Below is a small trained network, with its code and all its weights. Each question gives an input and a class and asks what happens when units are switched off, that is, made to give their printed mean instead of their output.

import numpy as np


def w(rows, s, z=0):
    codes = np.array(rows[::2]) - 128.0
    scale = np.full(codes.shape[1], s)
    scale[-1] = z or s
    return codes * scale


def norm(h):
    return h / np.sqrt((h * h).mean(-1, keepdims=True) + 1e-5)


def f(y):
    return y / 2 * (1 + np.tanh(0.7978845608 * (y + 0.044715 * y**3)))


def log_softmax(a):
    a = a - a.max(-1, keepdims=True)
    return a - np.log(np.exp(a).sum(-1, keepdims=True))


def net(x, mask):
    res = np.array(x, float).reshape(1, 6) / 4 @ E
    u = 0
    for l in range(4):
        y = f(norm(res) @ A[l][:, :-1].T + A[l][:, -1])
        res = res + np.where(mask[u : u + 7], y, B[l][:, -1]) @ B[l][:, :-1]
        u += 7
    return log_softmax(norm(res)[-1] @ U[:, :-1].T + U[:, -1])


A, B = {}, {}
E = w([
[120,132,122,133,127,139],'x0',
[58,2,70,98,160,130],'x1',
[129,132,123,130,128,136],'x2',
[104,141,108,158,124,171],'x3',
[115,213,113,102,248,125],'x4',
[199,102,211,221,165,146],'x5',
],0.0074)
A[0] = w([
[153,118,153,154,248,131,2],'L0N1',
[148,129,116,120,144,108,108],'L0N2',
[96,147,131,74,152,91,173],'L0N3',
[162,110,134,129,127,152,50],'L0N4',
[129,121,117,94,88,138,119],'L0N5',
[162,112,126,161,90,150,55],'L0N6',
[129,145,152,128,98,164,141],'L0N7',
],0.013,0.0038)
B[0] = w([
[108,134,121,76,62,246,254],'L0N1',
[57,160,130,175,136,157,126],'L0N2',
[154,142,51,141,111,147,240],'L0N3',
[100,130,146,168,164,89,122],'L0N4',
[129,126,246,47,123,253,185],'L0N5',
[113,79,135,142,147,133,175],'L0N6',
[167,189,173,118,87,89,168],'L0N7',
],0.0072,0.0041)
A[1] = w([
[175,107,90,90,109,94,115],'L1N1',
[152,86,60,129,139,153,137],'L1N2',
[142,129,131,145,252,132,113],'L1N3',
[127,85,127,85,90,93,165],'L1N4',
[181,124,120,142,141,191,221],'L1N5',
[162,73,175,167,101,130,1],'L1N6',
[129,168,121,160,143,60,145],'L1N7',
],0.011,0.0023)
B[1] = w([
[105,126,133,136,152,148,153],'L1N1',
[96,83,119,146,191,100,225],'L1N2',
[168,96,84,82,113,232,147],'L1N3',
[91,168,129,144,147,205,213],'L1N4',
[60,122,136,78,103,45,254],'L1N5',
[118,168,119,150,186,88,224],'L1N6',
[2,117,136,120,105,119,133],'L1N7',
],0.0091,0.0039)
A[2] = w([
[209,204,2,47,142,200,174],'L2N1',
[162,213,44,112,141,41,63],'L2N2',
[189,196,135,223,124,67,51],'L2N3',
[149,127,160,134,192,75,2],'L2N4',
[118,192,211,137,59,174,129],'L2N5',
[135,168,136,108,44,216,75],'L2N6',
[197,20,174,147,151,127,136],'L2N7',
],0.007,0.0023)
B[2] = w([
[145,97,144,186,122,94,253],'L2N1',
[106,163,146,189,118,149,153],'L2N2',
[92,63,128,124,2,194,168],'L2N3',
[138,140,157,121,165,147,119],'L2N4',
[202,79,80,113,125,92,230],'L2N5',
[225,125,130,137,164,157,200],'L2N6',
[44,217,114,203,164,103,155],'L2N7',
],0.0085,0.0052)
A[3] = w([
[238,140,139,94,85,140,126],'L3N1',
[205,192,141,76,90,152,99],'L3N2',
[103,67,167,88,144,210,103],'L3N3',
[199,140,195,187,93,113,116],'L3N4',
[133,254,80,164,92,121,35],'L3N5',
[106,86,164,60,162,221,42],'L3N6',
[44,92,74,120,124,124,254],'L3N7',
],0.0095,0.0039)
B[3] = w([
[86,170,87,79,232,88,229],'L3N1',
[149,133,26,154,230,132,202],'L3N2',
[67,160,217,136,65,87,187],'L3N3',
[106,90,125,33,67,250,208],'L3N4',
[90,31,206,221,155,24,159],'L3N5',
[106,84,184,153,36,143,180],'L3N6',
[255,204,162,111,100,115,254],'L3N7',
],0.0067,0.0076)
U = w([
[195,138,9,35,201,170,233],'0',
[111,84,185,76,45,201,184],'1',
[114,135,144,216,199,89,2],'2',
],0.011,0.00094)

Each question gives the input, the list of numbers given to net, and the class t.
The units are the neurons (one row each of A and B). Each row of codes is followed by its name. A weight is (code - 128) times the scale printed after its matrix; where a second scale follows, it is the last column's (A, B and U).
mask holds one flag per neuron, layer by layer. A switched-off neuron (its flag False) gives its mean, the last column of its row in B, instead of its output. The means were averaged over made-up inputs and are rounded, as every weight is.
A unit's drop is (log p(t) with every unit on - log p(t) with that unit switched off) / (log p(t) with every unit on - log p(t) with every unit switched off).
The circuit of an input: a set's keep is (log p(t) with only the set's units on - log p(t) with every unit switched off) / (log p(t) with every unit on - log p(t) with every unit switched off). Starting from the 12 units with the biggest drops (on a tie, the unit counted first), units are removed one at a time, each time the one whose removal leaves the highest keep (on an exact tie, the one counted first), for as long as the keep stays at least 0.8.
units of the circuit, in order: the units of the circuit, biggest drop first
unit that matters most: the unit with the biggest drop
k most important neurons: the k neurons with the biggest drops, biggest first
k most important neurons of layer l: the k neurons of layer l with the biggest drops, biggest first
drop of u: that unit's drop, to one decimal
input [-8,-8,-6,-3,4,-1], class 2: units of the circuit, in order => L3N5
input [-5,-8,4,-6,-7,0], class 0: units of the circuit, in order => L3N1; L3N2
input [-5,1,-8,1,7,4], class 1: units of the circuit, in order => L3N6; L0N1
input [-2,8,3,0,-2,2], class 2: units of the circuit, in order => L2N7; L3N4
input [3,5,-8,-7,1,7], class 1: 2 most important neurons => L0N1; L2N1
input [-6,1,-8,-4,-2,-8], class 1: 3 most important neurons => L0N5; L0N7; L2N5
input [-7,0,0,4,2,5], class 0: 2 most important neurons => L2N5; L0N1
input [0,7,-6,-5,1,7], class 1: 2 most important neurons of layer 1 => L1N3; L1N5
input [6,-8,7,2,7,0], class 2: 3 most important neurons => L3N5; L0N5; L1N7
input [7,-1,1,1,1,-8], class 2: 2 most important neurons of layer 0 => L0N1; L0N3
input [-2,-2,-4,5,6,-1], class 2: 2 most important neurons => L3N5; L0N5
input [-5,1,-7,7,-1,1], class 2: 2 most important neurons => L3N4; L0N1
input [-6,-3,-8,-7,1,-5], class 2: 3 most important neurons => L0N3; L3N5; L0N1
input [-8,1,-2,-1,4,1], class 1: units of the circuit, in order => L0N1
input [5,2,8,0,-4,1], class 2: 2 most important neurons => L0N1; L3N4
input [-2,-6,7,0,1,3], class 0: 2 most important neurons of layer 2 => L2N5; L2N1
input [-1,-2,8,-6,-3,0], class 0: drop of L1N2 => 0.3
input [2,7,-3,2,3,3], class 1: drop of L0N1 => 0.1
input [-3,4,-8,-3,-7,6], class 2: drop of L2N7 => 0.2
input [-4,-1,-3,-7,-1,7], class 1: unit that matters most => L2N3
input [-2,7,-1,-1,2,3], class 1: drop of L0N1 => 0.2
